Table B holds the same points as the rows below and some others, measured another way and shuffled. Each row below is followed by which row of B it is.
B:
1: [347,-41,-279,286,280,112,-176,-51,180,409,-99,-29,-607,551,82,-67,60,60,-569,289,215]
2: [167,43,-484,-2,-108,136,-37,349,313,151,246,485,-586,-67,-300,159,-430,-35,-133,-5,-12]
3: [99,221,-246,229,132,61,331,-177,-25,272,121,415,-371,96,-235,130,179,-385,151,378,132]
4: [160,514,-136,-171,-42,2,-96,22,-3,-89,241,-422,-391,306,397,136,4,173,-154,-91,277]
5: [194,416,-127,-160,-55,-11,396,-405,-416,-103,65,-446,81,357,263,162,607,-56,214,207,128]
6: [44,28,-294,150,72,85,152,79,126,235,54,374,-312,-49,-313,180,-97,-168,8,181,-56]
7: [257,329,-246,-169,-100,34,-82,22,8,-81,148,-340,-357,352,282,127,28,212,-227,-51,191]
8: [33,-71,-295,108,227,213,168,138,36,419,83,-49,-119,20,-21,-27,48,-1,-40,82,-172]
9: [99,-250,-182,236,-191,-56,-15,-6,67,140,-386,199,-72,-15,-482,181,-58,-61,-166,138,-107]
10: [198,544,-300,-186,41,136,333,-80,-194,74,504,-191,-315,252,375,-15,304,-149,212,86,242]
11: [-34,208,-190,-69,113,216,92,305,-42,301,396,-429,-78,-90,351,-176,-9,46,81,-218,-44]
12: [299,436,-220,-74,-28,16,-12,-83,-55,13,233,-279,-463,427,351,16,158,25,-178,65,362]
13: [10,56,-267,-99,-79,53,324,-60,-98,-6,-59,56,104,-58,-278,360,132,21,200,113,-255]
14: [-117,-46,8,218,-60,100,444,-19,-447,402,38,-410,502,-286,42,-366,495,-390,454,8,-121]
15: [75,-158,-119,249,163,190,263,-6,-330,570,-4,-548,247,77,245,-447,500,-165,57,73,-79]
16: [240,167,-293,152,150,78,81,-102,53,251,80,136,-479,326,-4,68,125,-111,-179,278,188]
17: [-69,438,-61,-96,-221,75,99,319,-185,104,502,-455,-54,-249,402,-279,-5,-167,292,-347,192]
18: [-69,247,-168,-119,-584,-76,53,366,-30,-180,254,125,-48,-493,-249,88,-328,-201,329,-327,31]
19: [-269,-45,-163,-93,-237,59,420,179,-166,32,4,35,467,-585,-430,262,-12,-99,528,-144,-467]
20: [13,-295,-43,107,-227,4,-107,164,-104,163,-354,-541,318,-85,-63,-96,28,184,-172,-190,-217]
21: [-71,3,-85,-62,-352,-113,52,54,-57,-178,-249,-142,216,-207,-319,347,-81,117,91,-121,-197]
22: [-103,-44,-166,18,-41,181,28,454,-20,329,224,-391,101,-292,146,-234,-125,56,72,-300,-187]
23: [119,-611,-412,-39,-381,50,-129,329,186,4,-489,74,169,-175,-644,308,-346,384,-302,-146,-541]
24: [122,63,-294,83,117,166,-63,259,149,323,199,-57,-403,90,90,-74,-147,40,-219,-16,44]
25: [-102,-418,-70,283,-7,73,42,169,-33,385,-348,-215,311,-243,-296,-64,17,23,-51,-48,-346]
26: [71,-209,-67,311,-405,-273,-123,-141,107,-119,-652,423,-100,-54,-782,424,-154,-122,-186,204,-18]
27: [-40,-410,-87,203,-20,103,57,140,-144,379,-341,-469,409,-125,-114,-141,156,115,-82,-86,-356]
28: [142,-87,-144,319,324,217,164,-28,-199,661,58,-442,-32,246,322,-480,442,-179,-108,170,61]
29: [-109,33,-114,-13,-200,109,182,292,-178,211,193,-328,241,-365,47,-180,30,-114,290,-252,-157]
30: [-96,125,-205,-248,-391,-64,94,172,49,-303,-67,61,100,-309,-393,540,-270,170,180,-189,-259]
31: [-54,221,-67,42,-103,-58,280,-150,-171,-1,-46,-35,95,-90,-165,233,209,-159,263,112,-26]
32: [141,96,-260,157,250,248,385,-36,-246,534,285,-225,-80,146,254,-343,452,-279,150,183,45]
33: [30,-410,-382,260,-84,160,249,222,39,436,-103,431,18,-300,-587,-48,-71,-249,100,121,-331]
34: [270,-14,-269,217,184,114,63,-109,-13,362,-55,-42,-342,373,47,-68,228,-64,-249,279,110]
35: [-5,496,-59,-314,-375,-44,286,-36,-377,-259,263,-535,238,-99,259,97,262,-33,420,-220,67]
36: [-151,-411,-78,269,-2,116,196,151,-153,438,-287,-271,464,-328,-262,-142,160,-77,111,-30,-406]
37: [143,-604,-306,473,-313,47,-2,260,69,467,-337,464,-63,-264,-694,-250,-141,-360,-125,97,-159]
38: [211,150,-552,-120,-362,71,111,282,208,-60,306,693,-556,-136,-447,269,-385,-173,84,17,30]
39: [130,-117,-90,343,-13,-66,-428,171,305,231,-297,0,-476,170,-163,38,-315,108,-574,17,148]
40: [-108,-36,-155,-68,226,241,298,124,-214,363,94,-650,383,-77,255,-75,295,175,161,-111,-369]
41: [20,-12,-47,90,-308,-114,-2,2,-91,-38,-267,-158,108,-81,-226,147,14,-17,-15,-39,-35]
42: [24,-192,-503,-154,-10,257,304,261,46,207,112,146,73,-199,-319,217,-88,117,144,-13,-468]
43: [257,-76,-164,288,126,62,-81,-88,-12,364,-168,-228,-293,389,93,-153,208,-21,-382,205,156]
44: [149,181,-73,320,34,98,322,-113,-391,498,232,-283,-56,101,290,-557,554,-543,225,179,309]
45: [-169,271,12,7,-307,-44,305,85,-285,20,174,-202,267,-413,-46,-44,147,-320,508,-157,-4]
46: [246,-191,-454,-30,-446,-68,166,-50,49,-170,-302,554,-118,-15,-747,475,-96,-46,-12,198,-191]
47: [87,101,-323,-254,-804,-165,75,179,27,-481,-58,394,-42,-333,-629,496,-348,-37,227,-181,-94]
48: [179,-100,-353,229,130,103,129,-16,120,342,-54,380,-371,151,-317,103,18,-150,-147,293,-23]
49: [-43,35,-359,-143,-79,175,206,332,59,132,246,68,-37,-276,-155,159,-192,45,183,-146,-261]
50: [73,-499,-182,265,-310,-94,-92,66,95,88,-621,208,103,-124,-701,238,-148,41,-233,83,-279]
51: [212,217,-133,92,94,16,299,-372,-309,173,-49,-302,-34,379,171,8,581,-151,44,322,159]
52: [159,-86,-111,99,7,41,138,-202,-251,186,-262,-503,201,257,84,-25,432,77,-108,131,-78]
53: [343,289,-241,168,115,72,89,-161,-88,287,196,-52,-533,454,236,-168,297,-236,-164,269,396]
54: [150,96,-141,149,-316,-154,-353,167,276,-107,-183,215,-513,60,-292,249,-417,28,-357,-43,211]
55: [268,272,-355,89,152,170,127,33,17,333,363,103,-578,290,173,-138,113,-210,-92,199,267]
56: [214,-505,-409,253,-147,17,-310,278,445,196,-438,517,-416,38,-701,289,-510,181,-562,93,-214]
57: [-37,-346,-4,332,131,83,208,-84,-275,496,-360,-486,446,-26,-43,-237,439,-84,6,115,-249]
58: [47,-280,-169,145,-270,-117,-55,-4,99,-47,-534,189,46,-66,-616,412,-149,115,-186,90,-240]
59: [-80,127,-92,114,-190,56,145,255,-134,245,244,-126,29,-337,13,-237,0,-292,279,-170,26]
60: [150,178,-541,-320,-310,110,200,252,119,-154,308,375,-291,-140,-309,376,-288,34,155,-79,-147]
61: [-201,255,-85,-255,-16,113,534,-34,-396,15,182,-569,565,-249,159,154,400,25,563,-110,-331]
62: [-54,-89,-64,170,74,149,314,20,-325,437,18,-495,371,-110,136,-303,411,-170,226,2,-172]
63: [39,-379,-229,365,133,88,141,-17,49,448,-337,202,-2,-15,-448,47,99,-117,-121,267,-249]
64: [405,400,-312,44,64,114,-69,13,30,216,371,-149,-725,496,414,-209,107,-99,-295,115,478]
65: [-16,282,-160,-292,282,213,705,-332,-540,152,161,-774,541,186,411,136,817,102,458,141,-294]
66: [-175,-181,-107,174,30,120,96,278,11,355,-68,-107,186,-347,-203,-30,-94,-30,98,-114,-304]
67: [162,-45,-256,40,-26,-17,-148,25,227,13,-258,116,-340,205,-278,386,-199,229,-377,117,-44]
68: [144,-186,-85,465,-224,-191,-384,72,303,130,-453,400,-505,65,-523,131,-347,-123,-489,147,201]
69: [-14,-239,-229,202,-254,23,-71,358,146,224,-103,227,-91,-332,-429,-9,-337,-114,-53,-117,-151]
70: [53,5,-328,37,267,264,338,73,-81,441,209,-135,-28,46,76,-57,217,-43,107,122,-190]
71: [176,-310,-207,361,-286,-106,-305,168,296,141,-412,428,-407,-4,-600,138,-372,-55,-424,90,30]
72: [91,-80,-201,23,-613,-235,-31,-2,77,-345,-418,448,-61,-179,-760,524,-262,-43,-4,35,-88]

[8,-8,-149,28,0,-243,-123,109,31,-150,-72,-123,79,146,-166,38,258,-50,107,-138,-169,87,127,483,52,0,-77,-197,188,78,153,-28]	14
[109,-100,148,-2,98,129,-56,-184,-25,-43,-4,142,-11,-157,-170,109,-184,4,112,107,-55,13,-72,-170,169,17,-41,2,-44,-98,-101,-36]	46
[-2,-15,90,54,240,81,-163,-127,89,-69,23,35,-62,-3,21,-42,-95,65,-2,23,59,-38,-26,-177,170,134,-92,12,-37,-112,-60,21]	53
[20,47,-18,137,227,-96,-269,10,153,-122,36,-92,-52,140,-24,-46,66,-9,20,-95,28,-10,45,118,108,103,-122,-127,120,-65,86,19]	44
[181,-110,109,-78,200,50,-88,-144,-80,-127,-44,164,82,-66,-259,111,-62,-34,202,22,-244,33,75,22,179,5,-30,-16,-18,-17,-35,-83]	5
[-11,-14,-57,18,148,-77,-80,-42,17,-50,-24,-26,-47,137,-13,-9,117,38,17,-25,-51,-40,61,191,37,105,-51,-15,27,-7,49,26]	6
[51,-20,48,79,389,-77,-262,-65,133,-146,-14,-2,-16,184,-87,1,92,10,102,-80,-89,-45,90,119,150,143,-153,-47,11,-85,66,30]	3
[29,28,-112,-171,-3,103,116,-94,-268,84,9,123,-18,-10,77,-68,4,20,-31,35,-81,-80,116,-3,-41,59,186,144,-12,113,-42,-21]	4
[-33,-92,-69,-130,-99,-38,45,28,-61,-211,-123,-31,127,-130,-66,-77,27,86,-28,-12,-154,168,72,117,189,14,-17,-138,83,110,-5,-165]	43
[-39,-45,-75,104,-19,-163,-52,12,95,-72,-46,-113,-71,110,-60,47,134,44,-13,0,-2,30,-25,313,20,60,-115,-135,103,-18,82,9]	33
[86,-148,-47,-155,-153,-65,88,12,-128,-225,-144,27,165,-169,-235,39,25,24,76,10,-285,205,81,245,172,-72,10,-180,111,138,14,-217]	52
[-120,-34,40,187,-205,8,-56,-60,137,64,10,-84,-106,-146,-56,128,-101,28,-1,109,226,33,-247,-83,78,-6,-137,-99,29,-163,-79,105]	36
[-75,154,-279,-55,-26,-73,30,32,-199,178,60,-38,-86,236,169,-87,241,-37,-51,-83,17,-162,160,284,-201,89,176,120,85,128,83,122]	17
[181,-205,91,20,85,-99,23,-146,-22,-80,-104,105,-14,27,-360,281,51,-13,216,103,-253,32,-24,337,55,-20,-111,-73,0,-45,30,-49]	65
[-36,-62,-15,109,131,-135,-104,-40,132,-85,-55,-73,-77,144,-70,58,121,60,23,0,-13,-8,-17,244,59,102,-160,-85,34,-70,59,40]	32
[-183,57,-215,15,-263,-59,144,4,-110,197,5,-87,-127,70,143,5,150,41,-104,48,142,-79,-49,208,-164,51,78,60,40,49,7,137]	22
[-1,-86,65,26,64,28,-42,-94,61,-118,-41,7,-31,-83,-56,7,-85,86,-20,67,0,50,-58,-50,168,70,-99,-73,6,-59,-48,-55]	34
[-51,-75,53,-4,-12,102,12,-103,30,-95,-31,12,-56,-151,46,-63,-155,133,-112,111,76,53,-91,-189,172,82,-57,-40,-13,-49,-97,-78]	1
[-12,-30,-105,31,-257,-70,58,31,-34,-45,-22,-84,-48,-85,-50,23,2,16,-61,48,32,96,-60,189,10,-37,4,-163,168,53,29,-73]	25
[-66,-26,-65,-42,-390,97,148,-35,-137,61,-6,0,-11,-279,-14,28,-139,21,-63,118,89,94,-125,-93,44,-68,83,-57,76,39,-105,-46]	20
[-36,-58,-7,85,-318,34,84,-55,-4,36,0,-43,-99,-213,-54,94,-143,39,-63,145,146,83,-203,-23,32,-49,-25,-123,93,-48,-74,-25]	27
[-71,-48,-2,122,-26,-14,8,-103,67,59,-4,-35,-165,36,20,71,-5,77,-52,114,133,-54,-135,52,-10,84,-92,-2,-15,-102,-29,84]	8
[78,62,33,20,88,160,-58,-183,-143,216,118,159,-112,-15,-31,107,-106,-84,109,67,64,-170,-25,-163,-45,34,98,170,-46,-84,-88,138]	35
[-193,64,-75,61,-135,50,-20,-39,5,142,34,-53,-77,-52,128,-19,-14,39,-59,41,219,-59,-104,-119,14,64,-4,51,-11,-69,-83,156]	69
[11,118,-91,62,122,-25,-172,-25,-43,106,91,7,-56,142,-3,23,94,-93,89,-85,35,-123,70,99,-43,57,38,42,67,-26,47,137]	45
[166,28,47,-56,58,179,-76,-125,-153,2,84,149,-11,-155,-76,-1,-208,-64,63,32,-33,-18,28,-211,95,-12,114,22,58,1,-71,-76]	72
[-72,-6,11,64,210,16,-99,-115,71,13,6,2,-109,117,74,-23,28,81,-31,27,78,-102,-18,-29,61,163,-85,67,-65,-99,-28,96]	55
[98,43,29,31,-15,191,36,-211,-175,257,139,163,-198,-62,16,108,-174,-55,27,142,132,-172,-94,-188,-110,20,140,172,-28,-72,-103,102]	30
[8,-83,54,119,-12,-37,-88,-49,132,-128,-28,-58,-65,-73,-107,52,-74,57,-11,61,50,84,-116,43,144,31,-149,-167,83,-88,-4,-53]	63
[-53,-89,-159,-52,-87,-225,24,102,21,-241,-150,-141,84,64,-90,-49,221,83,-31,-65,-182,161,100,453,99,29,-82,-219,151,131,119,-135]	28
